Below is a small trained network, with its code and all its weights. Each question gives an input and a class and asks what happens when units are switched off, that is, made to give their printed mean instead of their output.

import numpy as np


def w(rows, s, z=0):
    codes = np.array(rows[::2]) - 128.0
    scale = np.full(codes.shape[1], s)
    scale[-1] = z or s
    return codes * scale


def norm(h):
    return h / np.sqrt((h * h).mean(-1, keepdims=True) + 1e-5)


def f(y):
    return y / 2 * (1 + np.tanh(0.7978845608 * (y + 0.044715 * y**3)))


def log_softmax(a):
    a = a - a.max(-1, keepdims=True)
    return a - np.log(np.exp(a).sum(-1, keepdims=True))


def net(x, mask):
    res = np.array(x, float).reshape(1, 5) / 4 @ E
    u = 0
    for l in range(2):
        y = f(norm(res) @ A[l][:, :-1].T + A[l][:, -1])
        res = res + np.where(mask[u : u + 6], y, B[l][:, -1]) @ B[l][:, :-1]
        u += 6
    return log_softmax(norm(res)[-1] @ U[:, :-1].T + U[:, -1])


A, B = {}, {}
E = w([
[101,155,180,253,192,72,170,149],'x0',
[57,187,106,73,143,181,255,130],'x1',
[102,117,149,112,138,120,108,119],'x2',
[121,162,152,112,105,100,113,145],'x3',
[118,132,136,125,132,130,115,126],'x4',
],0.013)
A[0] = w([
[109,107,144,117,121,132,88,110,41],'0.n1',
[143,112,171,251,145,75,95,123,64],'0.n2',
[175,103,142,177,117,87,90,113,85],'0.n3',
[140,100,135,141,126,101,85,122,201],'0.n4',
[93,137,176,209,130,116,171,118,1],'0.n5',
[200,75,126,147,83,110,43,119,183],'0.n6',
],0.019,0.0034)
B[0] = w([
[138,154,125,85,101,75,119,158,142],'0.n1',
[99,119,143,182,4,166,139,146,250],'0.n2',
[158,159,154,114,108,165,101,115,201],'0.n3',
[197,145,150,138,183,186,95,152,182],'0.n4',
[132,162,140,93,255,143,178,119,197],'0.n5',
[77,109,80,119,230,24,139,130,237],'0.n6',
],0.017,0.02)
A[1] = w([
[161,117,110,13,40,202,144,73,176],'1.n1',
[254,103,97,114,184,99,51,100,252],'1.n2',
[198,81,198,198,3,199,58,134,157],'1.n3',
[84,115,130,185,84,97,169,94,207],'1.n4',
[94,102,116,148,38,216,144,137,243],'1.n5',
[212,87,185,92,12,177,74,124,62],'1.n6',
],0.018,0.0014)
B[1] = w([
[138,159,132,93,86,198,76,166,231],'1.n1',
[161,65,95,86,150,85,143,103,215],'1.n2',
[97,40,252,204,66,150,110,168,252],'1.n3',
[156,113,127,88,177,123,118,105,174],'1.n4',
[121,127,102,101,126,90,93,143,236],'1.n5',
[126,126,82,79,183,95,138,140,164],'1.n6',
],0.025,0.012)
U = w([
[159,58,51,81,196,9,91,109,220],'0',
[173,182,91,163,109,118,99,53,36],'1',
[142,144,86,155,70,116,138,49,9],'2',
[108,57,218,210,75,110,88,158,197],'3',
[134,195,67,26,66,196,63,155,232],'4',
[165,174,96,156,63,100,132,52,16],'5',
[143,148,72,156,53,100,144,89,3],'6',
[86,198,149,117,242,165,230,128,156],'7',
],0.014,0.0054)

Each question gives the input, the list of numbers given to net, and the class t.
The units are the neurons (one row each of A and B). Each row of codes is followed by its name. A weight is (code - 128) times the scale printed after its matrix; where a second scale follows, it is the last column's (A, B and U).
mask holds one flag per neuron, layer by layer. A switched-off neuron (its flag False) gives its mean, the last column of its row in B, instead of its output. The means were averaged over made-up inputs and are rounded, as every weight is.
A unit's drop is (log p(t) with every unit on - log p(t) with that unit switched off) / (log p(t) with every unit on - log p(t) with every unit switched off).
The circuit of an input: a set's keep is (log p(t) with only the set's units on - log p(t) with every unit switched off) / (log p(t) with every unit on - log p(t) with every unit switched off). Starting from all 12 units, units are removed one at a time, each time the one whose removal leaves the highest keep (on an exact tie, the one counted first), for as long as the keep stays at least 0.8.
circuit, biggest first: the units of the circuit, biggest drop first
top k neurons: the k neurons with the biggest drops, biggest first
top k neurons in layer l: the k neurons of layer l with the biggest drops, biggest first
drop of u: that unit's drop, to one decimal
input [0,3,-2,1,-7], class 4: top 4 neurons -> 0.n5, 0.n6, 0.n2, 1.n3
input [-4,-8,-4,-2,-2], class 0: circuit, biggest first -> 0.n6
input [0,1,6,7,0], class 4: top 3 neurons -> 0.n6, 0.n4, 1.n3
input [-2,4,1,4,0], class 4: top 2 neurons -> 0.n6, 0.n2
input [0,-3,-5,-7,-4], class 0: top 2 neurons -> 0.n6, 1.n3
input [-1,6,-8,0,-6], class 4: top 3 neurons -> 0.n6, 0.n5, 0.n2
input [0,3,8,-3,8], class 4: top 4 neurons in layer 0 -> 0.n5, 0.n6, 0.n2, 0.n4
input [1,4,-8,5,-1], class 7: top 2 neurons -> 0.n2, 1.n3
input [-3,5,7,-3,5], class 4: top 2 neurons -> 0.n6, 0.n2
input [2,1,4,2,0], class 7: top 2 neurons -> 0.n5, 1.n3
input [1,3,6,8,0], class 7: top 3 neurons -> 0.n2, 1.n3, 1.n1
input [1,5,-5,-4,-8], class 7: top 3 neurons in layer 0 -> 0.n2, 0.n3, 0.n6
input [-1,3,5,4,0], class 4: top 2 neurons -> 0.n6, 0.n5
input [0,4,6,-6,6], class 4: top neuron in layer 0 -> 0.n5
input [4,2,-5,6,4], class 7: top 2 neurons -> 0.n5, 1.n3
input [4,2,-8,4,7], class 7: top 2 neurons -> 0.n5, 1.n3
input [0,6,-8,1,-7], class 4: top 3 neurons in layer 0 -> 0.n6, 0.n5, 0.n2
input [-3,3,-4,8,1], class 4: drop of 0.n6 -> 5.0
input [5,1,-4,-2,-6], class 7: drop of 0.n5 -> 1.8
input [-1,-7,1,-4,-2], class 0: drop of 0.n6 -> 2.4
input [-6,-5,-3,2,1], class 0: drop of 1.n4 -> 0.0
